Here is a tiny trained network, its code and every weight. The questions are about switching its units off for an input and a target symbol, where a switched-off unit gives its printed mean instead of its output.

import numpy as np


def w(rows, s, z=0):
    codes = np.array(rows[::2]) - 128.0
    scale = np.full(codes.shape[1], s)
    scale[-1] = z or s
    return codes * scale


def f(y):
    return y / 2 * (1 + np.tanh(0.7978845608 * (y + 0.044715 * y**3)))


def softmax(a):
    e = np.exp(a - a.max(-1, keepdims=True))
    return e / e.sum(-1, keepdims=True)


def log_softmax(a):
    a = a - a.max(-1, keepdims=True)
    return a - np.log(np.exp(a).sum(-1, keepdims=True))


def net(x, mask):
    ids = ['δεζηθμξπ'.index(c) for c in x.split()]
    T = len(ids)
    res = E[ids] + P[:T]
    r = res
    for j in range(2):
        rows = slice(2 * j, 2 * j + 2)
        q, k, v = (r @ M[0][rows].T for M in (Q, K, V))
        z = softmax(np.where(np.tri(T) > 0, q @ k.T / 2**0.5, -1e9)) @ v
        o = O[0][rows]
        res = res + np.where(mask[j], z, o[:, -1]) @ o[:, :-1]
    y = f(res @ A[0][:, :-1].T + A[0][:, -1])
    res = res + np.where(mask[2:26], y, B[0][:, -1]) @ B[0][:, :-1]
    return log_softmax(res[-1] @ U[:, :-1].T + U[:, -1])


Q, K, V, O, A, B = {}, {}, {}, {}, {}, {}
E = w([
[94,131,150],'δ',
[179,122,172],'ε',
[125,167,152],'ζ',
[91,87,173],'η',
[253,79,210],'θ',
[165,141,24],'μ',
[131,112,195],'ξ',
[67,132,190],'π',
],0.02)
P = w([
[72,249,102],'0',
[230,1,70],'1',
[140,16,79],'2',
[31,40,97],'3',
[104,242,130],'4',
[136,226,151],'5',
],0.006)
Q[0] = w([
[138,174,2],'head 1',
[126,165,204],'head 1',
[144,176,109],'head 2',
[110,65,119],'head 2',
],0.022)
K[0] = w([
[161,35,205],'head 1',
[92,121,6],'head 1',
[108,97,92],'head 2',
[119,205,149],'head 2',
],0.022)
V[0] = w([
[79,164,254],'head 1',
[167,39,188],'head 1',
[56,117,133],'head 2',
[227,47,238],'head 2',
],0.0087)
O[0] = w([
[151,158,189,99],'head 1',
[59,83,161,132],'head 1',
[172,128,130,78],'head 2',
[66,4,128,254],'head 2',
],0.011)
A[0] = w([
[129,173,131,241],'neuron 1',
[160,109,108,122],'neuron 2',
[74,52,98,103],'neuron 3',
[130,136,101,107],'neuron 4',
[75,138,37,136],'neuron 5',
[92,133,167,42],'neuron 6',
[45,195,122,91],'neuron 7',
[99,179,49,37],'neuron 8',
[133,162,115,78],'neuron 9',
[165,189,162,179],'neuron 10',
[117,170,182,178],'neuron 11',
[158,151,104,145],'neuron 12',
[95,88,172,251],'neuron 13',
[162,122,120,126],'neuron 14',
[154,149,131,198],'neuron 15',
[147,164,119,28],'neuron 16',
[178,137,8,54],'neuron 17',
[171,96,87,90],'neuron 18',
[137,124,127,118],'neuron 19',
[109,118,148,184],'neuron 20',
[122,153,119,109],'neuron 21',
[161,105,110,86],'neuron 22',
[161,112,107,53],'neuron 23',
[156,110,107,114],'neuron 24',
],0.013,0.0022)
B[0] = w([
[124,136,125,138],'neuron 1',
[84,148,106,144],'neuron 2',
[218,122,164,254],'neuron 3',
[143,89,128,130],'neuron 4',
[137,187,189,158],'neuron 5',
[153,69,125,146],'neuron 6',
[209,64,120,137],'neuron 7',
[9,86,56,147],'neuron 8',
[107,110,128,134],'neuron 9',
[160,174,120,150],'neuron 10',
[89,158,140,137],'neuron 11',
[128,128,100,140],'neuron 12',
[47,160,58,217],'neuron 13',
[100,155,131,137],'neuron 14',
[125,161,118,138],'neuron 15',
[107,122,128,136],'neuron 16',
[221,101,228,162],'neuron 17',
[83,150,114,156],'neuron 18',
[125,135,126,130],'neuron 19',
[123,114,103,156],'neuron 20',
[128,102,128,130],'neuron 21',
[121,156,127,145],'neuron 22',
[103,125,125,138],'neuron 23',
[101,147,123,142],'neuron 24',
],0.015,0.025)
U = w([
[113,85,132,194],'δ',
[111,158,95,46],'ε',
[113,148,84,108],'ζ',
[49,132,161,19],'η',
[2,138,182,211],'θ',
[71,122,207,5],'μ',
[62,132,145,56],'ξ',
[129,136,218,221],'π',
],0.0073,0.0024)

Each question gives the input, a string of symbols that net reads in full, and the target symbol t.
The units are the heads (2 rows each of Q, K, V and O) and the neurons (one row each of A and B). Each row of codes is followed by its name. A weight is (code - 128) times the scale printed after its matrix; where a second scale follows, it is the last column's (O, A, B and U).
mask holds one flag per unit, heads first, then neurons. A switched-off unit (its flag False) gives its mean, the last column of its rows in O or B, instead of its output. The means were averaged over made-up inputs and are rounded, as every weight is.
A unit's drop is (log p(t) with every unit on - log p(t) with that unit switched off) / (log p(t) with every unit on - log p(t) with every unit switched off).
The circuit of an input: a set's keep is (log p(t) with only the set's units on - log p(t) with every unit switched off) / (log p(t) with every unit on - log p(t) with every unit switched off). Starting from the 12 units with the biggest drops (on a tie, the unit counted first), units are removed one at a time, each time the one whose removal leaves the highest keep (on an exact tie, the one counted first), for as long as the keep stays at least 0.8.
units of the circuit, in order: the units of the circuit, biggest drop first
most important unit: the unit with the biggest drop
top k neurons: the k neurons with the biggest drops, biggest first
heads that matter: for each layer, one digit per head in row order, 1 if its drop is at least 0.15 and else 0, layers parted by /
input π ζ δ, target π: units of the circuit, in order => neuron 13; head 2
input μ ξ θ θ ζ, target π: units of the circuit, in order => neuron 3; neuron 8; head 2
input θ θ μ δ, target π: most important unit => neuron 3
input ξ θ ε η η ζ, target δ: top 3 neurons => neuron 5; neuron 6; neuron 18
input ξ π ξ, target θ: top 2 neurons => neuron 3; neuron 17
input η θ θ μ ζ, target π: units of the circuit, in order => neuron 13; head 1; neuron 5
input ξ θ π ξ δ, target δ: heads that matter => 01
input θ θ θ ξ θ η, target δ: top 3 neurons => neuron 3; neuron 6; neuron 5
input ξ ξ θ μ, target π: units of the circuit, in order => neuron 5; neuron 13
input ξ θ θ θ, target θ: units of the circuit, in order => neuron 3; head 1; neuron 17
input ζ μ π, target π: top 3 neurons => neuron 13; neuron 5; neuron 17
input μ π ξ, target π: heads that matter => 10
input θ π μ, target π: heads that matter => 00
input θ μ θ θ θ π, target π: units of the circuit, in order => neuron 3; head 2
input θ π δ δ, target δ: heads that matter => 11
input ξ θ θ π θ, target δ: heads that matter => 01
input θ μ θ ξ θ η, target π: units of the circuit, in order => neuron 3; head 1; neuron 5
input θ θ θ θ θ, target δ: units of the circuit, in order => head 2; neuron 3; neuron 13; neuron 5
input π μ ε, target π: top 2 neurons => neuron 17; neuron 13
input μ θ π ε, target π: most important unit => head 1
